Below is a small trained network, with its code and all its weights. Each question gives an input and a class and asks what happens when units are switched off, that is, made to give their printed mean instead of their output.

import numpy as np


def w(rows, s, z=0):
    codes = np.array(rows[::2]) - 128.0
    scale = np.full(codes.shape[1], s)
    scale[-1] = z or s
    return codes * scale


def norm(h):
    return h / np.sqrt((h * h).mean(-1, keepdims=True) + 1e-5)


def f(y):
    return np.maximum(y, 0)


def log_softmax(a):
    a = a - a.max(-1, keepdims=True)
    return a - np.log(np.exp(a).sum(-1, keepdims=True))


def net(x, mask):
    res = np.array(x, float).reshape(1, 6) / 4 @ E
    u = 0
    for l in range(2):
        y = f(norm(res) @ A[l][:, :-1].T + A[l][:, -1])
        res = res + np.where(mask[u : u + 8], y, B[l][:, -1]) @ B[l][:, :-1]
        u += 8
    return log_softmax(norm(res)[-1] @ U[:, :-1].T + U[:, -1])


A, B = {}, {}
E = w([
[71,141,5,240,158,117,128,127,77,170],'x0',
[229,195,25,58,176,180,35,141,180,105],'x1',
[170,151,110,81,102,56,107,1,127,232],'x2',
[95,45,96,86,240,74,72,226,140,197],'x3',
[147,132,156,176,89,89,14,167,80,104],'x4',
[233,106,88,127,131,123,191,146,26,160],'x5',
],0.0071)
A[0] = w([
[139,152,132,146,98,76,38,189,43,52,45],'0.n1',
[101,123,170,74,184,154,98,181,74,175,12],'0.n2',
[126,165,134,161,168,185,193,254,135,65,4],'0.n3',
[192,139,36,130,138,177,94,108,148,75,25],'0.n4',
[4,164,39,154,80,131,89,128,172,140,161],'0.n5',
[167,124,56,156,109,129,164,153,52,148,33],'0.n6',
[189,120,111,80,100,125,173,189,52,143,54],'0.n7',
[85,148,62,68,182,166,254,147,145,79,82],'0.n8',
],0.0097,0.0029)
B[0] = w([
[145,86,138,207,78,208,131,127,212,246,213],'0.n1',
[173,155,62,145,108,83,181,158,146,88,180],'0.n2',
[67,36,68,107,75,125,22,81,51,53,220],'0.n3',
[91,255,111,29,136,142,81,206,122,155,218],'0.n4',
[210,118,153,163,225,138,162,101,71,95,254],'0.n5',
[158,141,169,154,238,135,156,78,114,84,196],'0.n6',
[32,136,177,129,185,136,117,59,221,76,192],'0.n7',
[174,110,168,238,62,159,68,149,181,228,211],'0.n8',
],0.0098,0.0064)
A[1] = w([
[40,106,189,158,52,87,224,151,81,167,64],'1.n1',
[189,50,224,11,55,137,138,161,185,79,76],'1.n2',
[81,86,144,178,146,102,152,103,58,114,83],'1.n3',
[156,141,104,70,128,54,91,13,79,201,82],'1.n4',
[111,224,131,170,28,202,164,97,60,83,118],'1.n5',
[104,30,84,111,199,70,112,200,151,187,62],'1.n6',
[152,114,195,160,167,131,65,111,187,49,252],'1.n7',
[94,117,88,137,106,159,132,77,184,224,32],'1.n8',
],0.011,0.002)
B[1] = w([
[153,197,92,52,152,192,31,151,180,132,202],'1.n1',
[167,141,43,213,210,132,135,141,60,146,228],'1.n2',
[151,180,90,71,154,155,78,168,132,148,208],'1.n3',
[40,40,120,144,111,184,116,181,117,67,221],'1.n4',
[150,80,124,116,96,3,205,156,171,114,211],'1.n5',
[165,167,158,116,30,70,214,90,161,85,205],'1.n6',
[68,127,190,83,151,133,194,75,101,175,254],'1.n7',
[132,113,201,168,70,134,76,129,80,142,174],'1.n8',
],0.013,0.0093)
U = w([
[143,208,94,21,133,140,41,198,179,135,156],'0',
[163,136,110,110,34,7,213,144,154,72,163],'1',
[31,29,88,119,70,154,75,145,65,63,134],'2',
[162,136,88,167,191,128,165,140,44,168,177],'3',
[146,121,194,181,41,166,97,126,148,218,114],'4',
[73,153,210,84,196,126,163,77,123,121,122],'5',
[123,144,165,99,123,68,65,83,104,104,3],'6',
],0.012,0.0054)

Each question gives the input, the list of numbers given to net, and the class t.
The units are the neurons (one row each of A and B). Each row of codes is followed by its name. A weight is (code - 128) times the scale printed after its matrix; where a second scale follows, it is the last column's (A, B and U).
mask holds one flag per neuron, layer by layer. A switched-off neuron (its flag False) gives its mean, the last column of its row in B, instead of its output. The means were averaged over made-up inputs and are rounded, as every weight is.
A unit's drop is (log p(t) with every unit on - log p(t) with that unit switched off) / (log p(t) with every unit on - log p(t) with every unit switched off).
The circuit of an input: a set's keep is (log p(t) with only the set's units on - log p(t) with every unit switched off) / (log p(t) with every unit on - log p(t) with every unit switched off). Starting from the 12 units with the biggest drops (on a tie, the unit counted first), units are removed one at a time, each time the one whose removal leaves the highest keep (on an exact tie, the one counted first), for as long as the keep stays at least 0.8.
units of the circuit, in order: the units of the circuit, biggest drop first
most important unit: the unit with the biggest drop
k most important neurons: the k neurons with the biggest drops, biggest first
top k neurons in layer l: the k neurons of layer l with the biggest drops, biggest first
input [4,-3,0,-3,2,-8], class 5: most important unit : 0.n5
input [5,3,4,-1,-6,-6], class 4: 2 most important neurons : [0.n8 1.n2]
input [-3,-8,-7,-6,-1,-7], class 0: 2 most important neurons : [1.n1 1.n3]
input [-3,4,7,2,-8,-1], class 4: 3 most important neurons : [0.n8 1.n8 0.n3]
input [-1,-5,-1,-4,0,7], class 5: top 2 neurons in layer 0 : [0.n7 0.n6]
input [3,7,1,5,0,-8], class 5: units of the circuit, in order : [0.n5 1.n7]
input [4,-5,4,5,-4,6], class 5: units of the circuit, in order : [0.n7 1.n2]
input [-1,1,-4,-5,-1,-4], class 1: top 2 neurons in layer 1 : [1.n5 1.n4]
input [1,0,6,5,-7,7], class 4: units of the circuit, in order : [0.n8 1.n8]
input [8,-2,7,-3,4,-7], class 3: top 4 neurons in layer 0 : [0.n5 0.n3 0.n7 0.n4]
input [5,-5,-8,2,-8,7], class 2: 3 most important neurons : [0.n3 0.n1 1.n2]
input [-8,-5,-4,-6,-5,5], class 3: 2 most important neurons : [1.n2 1.n6]
input [5,-2,-8,7,0,8], class 2: 2 most important neurons : [0.n3 1.n5]
input [-8,-6,4,-8,5,-8], class 1: top 3 neurons in layer 0 : [0.n7 0.n5 0.n6]
input [1,1,-5,-2,-6,3], class 4: units of the circuit, in order : [0.n8]
input [1,-5,-1,5,2,5], class 0: units of the circuit, in order : [0.n5 1.n1]
input [7,7,-7,-3,1,5], class 0: 4 most important neurons : [0.n4 1.n4 1.n2 1.n8]
input [-3,-5,4,-5,4,-2], class 0: 3 most important neurons : [1.n1 1.n6 0.n4]
input [-5,-2,-1,-5,5,7], class 5: 3 most important neurons : [0.n7 1.n7 0.n8]
input [1,5,6,-2,-5,-8], class 5: 2 most important neurons : [0.n5 0.n3]
input [-4,-7,-2,-7,1,4], class 0: units of the circuit, in order : [1.n1]
input [-1,3,-5,5,1,6], class 5: 3 most important neurons : [0.n7 1.n7 0.n6]
input [6,2,6,0,6,2], class 2: top 2 neurons in layer 1 : [1.n4 1.n2]
